Each row is followed by its group and then its class within the group.
[ 0.30  0.48 -0.45 -0.09  0.48  0.42  1.77 -0.30  2.10  1.52 -0.72  0.06
 -0.72  0.13 -1.32  0.48 -0.02 -0.64  0.37  0.84 -0.05  1.01  0.17  0.17
 -0.62 -1.03  0.45 -0.71 -3.11 -0.44 -0.42  0.37 -0.95 -0.56  0.99  0.77
 -0.17  2.17 -0.10 -0.98 -0.19 -0.59  0.49 -1.04  0.99  1.04  0.98 -2.53
  0.43 -0.61 -3.53 -0.58] => D.B
[ 0.16 -0.78 -0.44 -0.15 -0.90 -1.52 -0.66  0.99 -0.19  0.66  0.38  0.23
  0.03  1.26  0.94 -1.23  1.94  0.03  1.03  0.41 -1.00  0.23  0.48 -0.97
 -2.56  1.82 -0.89  2.09  0.09  0.25 -0.01  0.42 -1.95  0.76  3.00 -0.29
  0.33 -0.87  0.39  0.10 -0.26 -1.19  1.42  1.36  0.10  0.49 -0.21 -0.45
  0.19 -0.13  0.47  1.39] => P.Q
[ 0.70 -0.99  0.39  0.66 -1.12 -2.54 -0.48  0.69 -0.29  1.15  0.91  0.29
 -0.21  1.75 -0.56 -0.59  0.83  0.03  0.65  0.08 -1.41  0.42  1.44  0.10
  0.95  1.27 -0.42  1.61 -0.11  1.28 -1.04 -0.55 -0.04  0.90  1.79 -0.82
  0.18 -0.84  0.53  0.42  0.09 -0.41  0.95  1.97  0.55  0.23 -0.04 -0.46
 -0.01 -0.60  1.12  0.93] => P.V
[-0.44  0.24  0.36 -0.68  2.03 -0.15  0.67 -0.30 -0.37  0.48  0.61 -0.89
 -0.81 -0.20 -0.77 -0.84 -1.01  1.14 -0.10 -0.51  2.40  0.40 -0.34  0.22
  0.58  0.43  0.52 -0.14 -1.27  0.35 -0.78 -0.16 -1.18 -0.02 -1.02  0.12
  0.82  1.96  1.31 -0.67  1.19 -1.43 -0.32 -2.35  0.71  0.81  0.28  0.21
  0.39 -1.28 -0.59 -1.86] => D.B
[-0.02 -1.36  0.08 -0.41 -0.61 -1.33  0.08  0.87  0.23  0.66  0.04  0.56
  0.45  3.13 -2.92 -0.36  2.19 -0.27  0.48  0.57 -0.86  1.67 -0.38 -0.60
 -0.30  0.73 -0.51  1.90 -0.50 -0.10  0.11 -1.16 -0.87  1.86  2.03 -0.42
  0.03 -1.19  0.29  0.46 -0.34 -0.74  0.88  1.16  0.07  0.15  0.41 -0.81
  0.08 -0.21  1.33  1.36] => P.Q
[-0.14  0.86  1.35 -0.12 -0.07  0.60  1.48  0.11  0.02  0.43 -0.79 -1.10
 -0.61 -0.04 -0.64  0.52 -1.56  0.26 -0.34 -0.48  0.18  1.03 -0.31  0.19
 -0.74 -0.14  0.69 -1.16 -2.38 -0.16 -0.69  0.95 -1.18 -0.87  0.09  0.27
  0.76  1.40  0.96 -1.19  0.18 -0.14 -0.02 -0.79  0.84  1.17  1.09 -0.42
 -0.02 -0.99 -0.32 -0.04] => D.M
[-0.39 -0.60  1.16 -0.23  1.23  0.03  1.16 -0.55 -1.11  0.49  0.45 -0.97
 -1.16 -0.64 -1.37 -0.82 -1.44  1.41 -0.52 -0.72 -0.70 -0.18  0.48  0.71
 -0.41  0.65  0.02  0.05 -0.59  0.37 -1.82  0.29 -0.18 -1.04  0.69 -0.40
  0.87  1.71  1.04 -0.08  0.63  0.25 -0.25 -1.25  0.55  0.88  0.21 -0.19
 -0.11 -0.44 -0.03 -1.25] => D.M
[ 1.60 -1.26 -0.19  0.69 -0.64 -0.56 -1.01 -0.02 -0.41  1.18  0.26  0.20
  0.42  0.97 -0.15 -0.40 -0.49 -0.30  0.16 -0.18  0.55  0.12  0.39  0.32
 -0.38  1.26 -0.39  1.08  0.01  0.48  0.28 -0.62 -0.65  0.72  1.39 -0.73
 -0.18  0.49  0.59  0.81 -0.16 -0.64  0.45  1.21  0.05  0.71 -0.38 -0.42
  0.19 -0.16  0.07  0.67] => P.Q
[-0.50 -0.75 -0.12  0.28 -0.02 -1.08 -1.04 -0.19  0.05  0.36 -0.26  0.81
  0.02  0.74 -0.07  0.19  2.71 -0.52  0.32 -0.37 -1.22 -0.25  0.41  0.01
 -0.14  1.30 -0.31  1.29 -0.37  0.00 -0.68 -0.18 -1.07  1.22  2.27 -0.32
  0.15 -0.15  0.52  0.59 -0.72 -0.59  0.22  1.57  1.36  0.80 -1.51  0.06
 -0.17  0.57  0.45  0.59] => P.Q
[-0.52 -0.46  1.31  0.07 -0.34  0.33  1.19 -0.29 -0.26  0.89 -0.36 -1.58
 -0.69  0.19 -2.67 -0.93 -1.36 -0.09  0.27  0.24 -0.16  0.43 -1.41  0.45
 -0.73  0.74  0.23 -0.05 -1.73  0.91 -1.65  0.05  0.30 -0.57  0.39  0.06
  0.28  0.75  0.80  0.75  0.38 -0.16 -0.79 -1.32  0.41  0.51  0.16  0.45
  0.63 -0.81  0.06 -0.81] => D.B
[-0.06  1.13  2.10  0.25 -0.84  0.28  2.24 -1.04  0.94  0.92 -0.50 -1.09
 -1.42 -0.94 -2.73  0.01 -1.19 -0.71  0.53 -0.13  0.57  2.02  1.17 -0.34
 -1.04 -0.69  0.70 -2.60 -6.08 -1.48  0.05  0.63 -2.30 -0.49  0.65  0.34
 -0.20  0.37  0.50 -0.08  0.51  3.63  0.96 -1.38  0.79  1.82  1.84 -2.79
  1.14 -2.47 -1.29  0.18] => D.M
[-0.72  0.21  0.60 -0.28  0.83  0.24  1.14  0.48 -0.56 -0.43  0.18 -0.30
 -0.19  0.08 -1.79 -0.54 -0.97  0.75  0.25 -1.49 -0.31  0.79  0.36  0.25
  0.09 -0.02  0.96  0.11 -1.99 -0.96 -0.60 -0.11  0.11  0.31  0.18 -0.12
  0.16  1.89  0.75 -1.05  1.62  0.50 -0.14 -1.83  0.55  1.06 -0.17  0.03
  0.89  0.09 -0.13 -0.46] => D.M

Each row is followed by its group and then its class within the group.
[ 0.59 -2.50 -0.28  0.58  0.65  0.85  0.62  0.61 -2.02 -0.82 -1.66  2.90
  0.89  2.63 -2.19 -0.54 -0.52 -0.27  0.47 -0.81  0.83  0.45 -0.39  0.88
 -0.31 -2.10 -1.30  0.35  1.83  3.58  1.38  4.29 -2.37 -1.35 -2.04 -0.61
 -0.03 -1.50  0.08 -2.59  0.96 -1.10  0.31  0.81  0.09 -0.51 -1.29 -0.76
  0.67 -0.21 -0.56  1.92] => mup.H
[ 0.22 -2.54 -0.95  0.79 -0.25 -0.23 -0.21  1.12 -1.68  2.26 -1.08  2.17
 -0.31  1.61 -0.74 -0.90 -1.09  0.23  0.32 -1.23  0.95  0.80 -0.05  1.82
  0.10 -2.13 -1.31 -0.25  1.79  1.76  0.63  1.46 -1.34 -1.22 -1.61  0.05
  0.02 -1.25 -0.63 -4.37  0.04 -0.07 -0.91  1.44 -0.65 -0.62 -0.77  0.39
 -0.27 -1.58 -0.69  1.64] => mup.H
[ 0.06 -1.41 -0.09  0.92 -0.70 -0.82  0.21 -0.16 -0.83  0.19 -1.03  0.94
 -0.28  0.73 -0.09 -0.65 -1.32  0.00  0.66 -1.21 -0.05  0.21 -0.42  0.80
  0.76 -2.38 -1.23 -0.26  1.40  0.91 -0.84  0.86 -0.91 -0.48 -1.51  0.65
 -0.87 -1.16 -0.43 -1.77  0.43 -0.33  0.19  0.42 -0.12 -1.35 -0.81  0.28
  0.00 -0.97  0.06  1.36] => mup.H
[ 1.12 -1.35  0.84  0.90 -0.15 -0.47 -0.05 -0.45 -0.99  1.82 -0.10 -0.13
  0.45  0.02 -1.64 -0.19 -1.92 -0.89  0.26 -0.79  0.80  0.43 -0.38  1.32
 -0.62 -0.63 -1.25  0.31  1.30  2.03  1.60  1.72  0.24  0.15  0.60  0.58
 -0.73  0.47 -0.44  1.24  0.75 -0.55 -1.75  1.32 -0.94  0.10 -0.62  0.29
  0.77 -0.30 -0.85  2.28] => mamaf.J
[ 2.01 -0.95  0.94  2.07 -2.11 -0.78 -0.41  0.30 -0.80  1.51  0.01 -0.07
 -1.16  1.34 -0.94 -0.63 -4.68 -0.61  1.66 -1.17  0.72  0.51 -1.47  2.47
  1.08 -2.88 -0.29 -0.01  2.03  0.95  1.27 -0.76 -2.45 -1.38 -0.04  0.11
 -1.49 -1.11 -1.28  4.71 -0.03 -0.46 -1.17  1.95 -1.41  0.83  0.30  1.13
 -0.54 -1.76  0.05  1.73] => mamaf.J
[-0.94 -3.44  1.05  0.55 -1.55 -0.97 -0.06 -0.64 -0.28  2.06 -1.32 -0.23
 -0.94 -0.60 -0.23 -0.06 -2.09 -1.15  0.62 -1.10  1.09  0.23  0.03  1.68
 -0.55 -1.84 -0.09 -0.27  2.19  2.92  0.35 -1.55 -0.16  0.33 -0.30  1.13
 -0.69  0.53 -2.19 -0.09  0.85  0.18 -0.34  1.30 -0.99  0.60  0.03 -0.59
  1.25  0.53 -0.30  1.07] => mamaf.J
[-0.65 -2.58 -0.66  0.30 -0.91 -0.85  1.02  0.31  0.10  0.48 -1.32 -0.34
  0.14 -0.63 -0.30 -1.39 -1.85 -0.53  0.62 -0.05  0.58 -0.14 -0.37  0.73
  0.25 -1.11 -1.63 -0.10  1.30  1.88 -0.20  0.48 -0.69 -0.72 -0.60  0.38
 -0.07 -0.13 -1.53  2.52  0.68 -0.15  0.08 -0.24  0.19 -0.86 -1.80 -0.34
  0.43  0.32 -0.22  2.18] => mamaf.L
[-1.00 -1.62 -0.50  0.61 -0.85 -1.62 -0.30  0.28 -0.03  0.66 -0.62 -0.88
 -0.53  0.42 -0.31 -0.26 -1.74 -0.68  1.29 -0.46  0.64  0.12 -0.71  1.07
  0.40 -1.13 -0.91 -0.22  2.34  2.37  0.07 -0.61 -2.17 -0.28 -1.18  1.39
 -0.65  0.02 -1.34  2.10  1.03 -0.61  0.40  0.66  0.66 -1.25 -0.62  0.32
  1.04 -0.66 -0.36  1.75] => mamaf.J
[ 0.91 -1.79  0.53  0.49 -0.40 -0.84  0.42  0.14 -0.78  1.65 -0.54 -1.38
 -0.80  0.36 -0.49 -0.36 -1.58 -0.92  0.52 -3.17  1.24  0.04 -0.63  1.40
 -0.55 -1.29 -0.32  0.38  0.97  2.81  1.14 -0.38 -0.46 -0.16  0.62  1.07
 -0.06  0.70 -1.59  3.74  0.74 -0.05 -0.50  0.88 -1.11 -0.46 -0.84 -0.55
  0.53  0.00 -0.08  1.48] => mamaf.J
[ 1.04 -2.16  0.09  0.46 -0.05  0.06 -0.05 -0.12  0.11  0.89 -0.95  0.54
 -0.69  0.73 -1.28 -0.37 -1.68 -0.23 -0.05 -0.74  0.41  0.23  0.02  0.58
 -0.49 -1.27 -0.43  0.72  0.84  1.66  0.56  0.91 -0.17 -0.77  0.80 -0.28
 -0.22 -0.91 -1.45  1.04  0.55 -0.15 -0.27  0.81 -0.93  0.11 -0.96 -0.33
  0.01 -0.55 -0.51  0.89] => mamaf.L
[-0.59 -1.95  0.80 -0.01 -0.10 -0.88  0.01  0.28 -1.98  0.70 -1.64  0.52
  0.03  0.77 -0.94 -0.54 -0.26 -0.07  0.71 -0.01 -0.09 -0.27  0.01  0.65
  0.05 -1.90 -1.35 -0.01  1.16  1.81  0.06  3.11 -0.59 -0.95 -1.86  0.52
  0.09 -0.83 -0.53 -2.13  0.43  0.63  0.05 -0.41 -0.20  0.41 -0.42 -0.53
  0.64 -0.64  0.72  1.63] => mup.H
[ 0.32 -2.06 -0.81  0.93 -1.26 -0.88  0.08  0.46  0.00  1.82 -0.84  0.06
 -0.73 -0.39 -0.42 -1.06 -2.33 -0.05  1.08 -0.21  0.60  0.25 -0.98  1.24
  0.38 -1.19 -1.71 -0.32  2.07  0.08  0.34  0.03 -1.24 -1.04 -1.74  0.65
 -0.03 -0.67 -0.76  1.27 -0.41  0.01 -1.04  1.66 -1.05  0.19 -0.67 -0.44
 -1.20 -0.67  0.14  0.89] => mamaf.L
[-0.24 -3.07  0.15  0.36 -0.82 -0.96  0.11 -0.98 -1.40  1.97 -1.54 -0.20
 -0.14 -0.71 -1.21 -0.16 -1.16 -0.73  0.03 -0.17  0.95 -0.80 -0.01  1.20
  0.14 -0.76  0.11 -0.02  1.97  1.67  1.36  2.03 -1.07 -0.61 -0.95  0.64
 -0.13  0.80 -1.57  1.54  1.42 -0.36 -0.08  0.27 -0.76 -0.22 -0.13 -1.27
  2.12  0.77  0.40  1.69] => mamaf.J
[ 0.95 -0.94  1.24  0.44 -0.34 -0.78 -0.45 -0.03 -1.70  0.29 -0.84 -0.52
 -1.09  0.26 -1.22 -0.03 -3.43 -0.80  1.54  0.05 -0.43 -0.34  0.12  1.33
  0.10 -1.93 -1.17  0.20  2.31  0.63 -0.25  1.85 -2.02 -0.01 -1.28  0.89
 -1.07  0.02  0.02  3.46 -0.31 -0.62 -1.75  0.70 -0.22  0.15  0.77 -0.04
  0.54 -1.65  0.02  1.53] => mamaf.L
[-0.59 -1.98  0.03  0.60 -0.38 -1.33 -0.15  0.39 -1.71  1.75 -0.30  2.24
  0.29  2.27 -0.47 -1.09 -1.29 -1.20  0.33  0.05  0.14  0.49 -0.64  1.23
  0.68 -3.08 -1.75  0.03  1.02  3.21  1.57  3.01 -1.66 -1.79 -2.77  0.70
  0.14 -1.86 -0.76 -1.65  1.44  0.68 -0.09  1.20 -0.63 -2.67 -0.86 -0.24
 -1.50 -2.19 -0.15  1.21] => mup.H
[-1.02 -3.12  0.50  0.32 -1.34 -3.04  0.26  0.24 -1.17  1.06 -1.84 -0.80
 -0.41  0.55 -0.15  0.47 -1.19 -0.15  0.48  0.51  0.56  0.03 -0.18  1.21
 -0.39 -1.53 -2.21  0.06  1.62  2.48  0.36  1.25 -0.34 -0.57 -0.60 -0.18
  0.51 -0.22 -1.78  0.95  0.75 -0.18  0.42  0.83 -1.11  0.32 -1.21 -0.35
  0.75 -0.20  0.16  1.73] => mamaf.J
[-0.66 -1.77  0.34  0.29 -1.20 -1.00  0.16  1.08 -0.12  1.63 -0.96  1.25
  0.70  0.81  0.16 -0.81 -0.89 -0.09  0.74 -0.57  0.50 -0.10 -0.83  0.09
  0.53 -1.28 -0.50 -0.25  1.05  2.02  1.00  1.41 -2.07 -0.28 -0.96  0.76
 -0.42 -0.50 -1.68  1.54  0.86 -0.04 -0.36 -0.34 -0.57 -1.33 -0.50 -0.01
  1.62 -0.04  1.02  1.51] => mamaf.L
[ 0.68 -2.31 -0.60  0.89 -0.59 -0.55  0.08  0.85 -0.31  1.76 -1.41  1.28
  1.01  1.09 -1.24 -0.74 -1.54 -0.01  0.17 -0.29 -0.21  0.32 -0.81  0.83
 -0.11 -2.53 -0.28  0.06  2.13  2.75  0.98  2.53 -0.26 -0.94 -1.94  0.86
 -0.67 -0.84 -0.57 -1.31  0.66  0.12 -0.32  0.94 -0.37 -0.98 -1.18  0.60
 -0.01 -1.26 -0.14  1.44] => mup.H
[ 1.97 -0.77  0.74  0.92 -0.33 -0.78  0.33  1.15 -2.39  0.82 -0.66  0.01
 -0.91  0.78 -0.43 -0.19 -1.00  0.38  0.88 -0.64  0.32  0.09 -0.80  0.77
 -0.19 -1.66 -1.38  0.14  0.82  3.19  0.68  3.36 -0.93 -0.41 -1.08  0.23
 -0.50 -0.72 -0.82  0.94  0.52  0.17 -0.07 -0.62  0.14 -1.60 -0.24 -0.81
  0.44 -1.34  0.02  1.46] => mup.A
[ 1.65 -1.27  0.26  0.25  0.09 -0.59  0.15  0.92 -0.38  1.45  0.08  1.84
 -0.28  2.18 -0.40 -0.70 -0.65 -0.01  0.00 -0.73 -0.26  0.25 -0.26  0.19
  0.21 -1.56 -0.83  0.61  1.21  2.91  1.60  2.26 -1.75 -0.95 -1.01  1.53
 -0.68 -1.98  0.26  1.00  0.85  0.58 -0.43  0.91 -0.29 -1.80 -0.75  0.51
 -0.19 -3.83 -0.33  1.76] => mup.A
[ 2.31  0.16  0.58  1.33 -0.15 -1.47 -0.44  0.25 -2.35  1.66  0.15 -0.65
 -1.39  0.49 -1.70  0.17 -1.42 -1.00  1.25 -1.50  0.16  0.43 -1.39  2.01
  0.02 -1.57 -0.05 -0.05  1.75  0.56  0.43  0.63 -2.64 -0.36  0.42  0.44
 -0.56  0.17 -0.03  5.98 -0.28 -0.84 -1.01  2.03 -1.23 -0.86  0.62  0.19
 -0.18 -0.98 -0.96  1.33] => mamaf.J
[ 1.79 -2.05  1.09  0.86 -1.47 -1.53 -0.87 -0.78 -1.56  1.18 -1.25 -0.36
 -1.74  0.36 -0.80 -0.73 -2.67 -0.47  1.42 -1.00  0.46  1.46 -1.91  2.15
  1.22 -3.60 -1.41  0.11  2.87  1.33 -0.26  0.64 -2.57 -1.06 -1.74  1.04
 -1.14 -0.50 -1.37  2.03 -0.45 -0.07 -0.76  1.62 -0.35 -0.62  0.39  0.46
 -0.47 -2.05 -0.55  1.50] => mamaf.L
[ 0.29 -2.20 -0.14  0.85 -0.50 -1.36 -0.64  0.12 -1.41  1.56 -1.00  0.20
 -0.53  0.38 -1.21 -0.67 -1.90 -0.43  0.37 -0.55  1.26  0.64 -1.49  2.20
  0.33 -2.07 -1.35 -0.34  2.45  1.42  0.62  1.36 -2.17 -0.38 -1.44  0.69
  0.01 -0.43 -1.07 -0.24  0.61 -1.29 -1.01  1.00 -0.84 -0.35 -0.30 -0.54
  0.07 -0.23 -0.57  2.00] => mamaf.L
[ 1.46 -1.35  0.25  0.91 -1.60 -1.62 -0.19 -0.12 -1.16  0.22 -0.46 -0.58
  0.22 -0.60 -1.14 -0.80 -1.66  0.76  0.33 -0.94  1.40  0.40 -1.39  1.37
 -0.01 -1.04 -0.93  0.86  3.22  2.74  1.50  0.33 -2.50 -0.51 -0.72  1.17
 -0.81  0.28 -1.13 -0.48  1.57  0.98 -1.49  1.88 -0.10  0.05 -0.30  0.32
  1.10 -1.30  0.03  1.37] => mamaf.J
[ 1.86 -0.34  0.48  0.96 -1.19 -1.20  0.80  0.51 -1.14 -0.09 -1.78 -0.92
 -1.00 -0.42 -0.60 -0.37 -2.51  0.19  2.05  0.66  0.01  0.43 -0.96  1.36
  0.82 -2.57 -2.13  0.98  2.61  0.33 -0.08  1.23 -1.67 -0.01 -1.74  1.59
 -0.39  0.23 -1.31  3.76  0.28 -0.54 -0.66  0.41 -0.32 -0.53  0.04  0.24
 -0.06 -1.84  0.38  1.32] => mamaf.L
[ 0.88 -3.53 -0.08  0.64 -1.06 -1.08 -0.01  0.33 -1.51  1.46 -1.45  1.15
 -0.63  0.42 -1.46 -0.60 -2.63 -0.18  0.34 -1.42  1.53  0.60 -0.04  1.16
 -0.11 -2.43 -2.08 -0.39  2.51  2.71  1.26  1.37 -0.72 -1.49 -1.85  0.33
 -0.58 -1.07  0.05 -1.41  0.53  0.01 -0.45  2.26 -0.93 -0.38 -1.15  0.29
  0.15 -1.70 -0.42  1.33] => mup.H
[-0.49 -2.62  0.45  1.61 -1.79 -1.50 -0.08 -0.40 -1.19  0.43 -1.39 -0.11
  0.29 -0.37 -1.22 -0.35 -1.89  0.05  0.81 -0.32  0.59 -0.30 -0.26  1.06
  0.36 -2.03 -2.28  0.29  1.86  2.43 -0.45  2.32 -1.01 -0.87 -1.73  0.81
 -0.34 -0.91 -2.72  0.05  0.65  0.13  0.05 -0.86 -1.15 -0.73 -0.54  0.13
  0.75 -0.13  0.42  1.73] => mamaf.L
[ 0.26 -1.18 -0.44 -0.42 -0.95 -0.98 -0.78  0.09 -1.61  0.67 -1.08  0.94
 -1.00  0.37 -1.19 -0.14 -1.21  0.04  0.31 -1.44  0.07  0.37 -1.53  1.47
  1.62 -2.20 -0.65 -0.54  2.06  0.46  0.55  0.25 -1.41 -0.91 -2.16 -0.20
  0.20 -1.10  0.31 -1.51  0.31  0.46 -0.92  2.20  0.62 -0.30 -0.51  0.80
  0.23 -1.09 -0.33  1.56] => mup.H
[ 0.88 -2.80  0.21  0.87 -1.49 -0.56 -2.09  1.39 -0.02  0.72 -1.23  0.06
 -0.77  0.26  0.70 -0.80 -1.80  0.03 -0.11 -0.67  1.15  0.37 -0.23  0.51
  0.70 -2.23 -1.84  0.20  2.24  1.76  0.16  0.51 -1.44 -0.59 -1.51  0.82
 -1.15 -1.19 -0.64 -0.50  1.77  0.17 -0.28  0.72 -0.27 -0.98 -1.30 -0.99
  0.17 -0.93 -0.02  1.82] => mamaf.L
[ 4.86 -0.32  0.70  0.79  0.07 -0.36  0.38  0.38 -2.13  1.32  0.47  1.18
 -1.02  3.27 -2.64  0.19 -0.65 -0.04  0.26 -1.20 -0.12  0.54 -0.75  1.28
 -0.62 -2.46 -0.79  0.01  1.71  2.16  2.32  2.48 -2.32 -1.27  0.21  0.26
 -0.50 -1.34  0.91  2.21 -0.01  0.90 -1.80  0.85 -1.50 -1.36 -0.14  0.66
 -0.87 -2.23 -1.36  2.63] => mup.A
[-0.23 -1.70  0.76  0.41 -0.89 -1.33  0.16  0.32 -1.38  1.24 -2.15  0.05
 -0.35  0.78 -0.52  0.23 -1.31 -0.49  1.66  0.01  0.53  0.09 -0.44 -0.06
  1.14 -1.61 -2.86  0.68  1.85  1.85  0.43  1.87 -1.39 -0.46  0.04  1.33
 -0.63 -0.62 -1.52  1.42  2.09  0.72  0.18 -0.28 -0.14 -1.14 -0.18  0.62
  0.57 -0.12  0.27  1.71] => mamaf.J
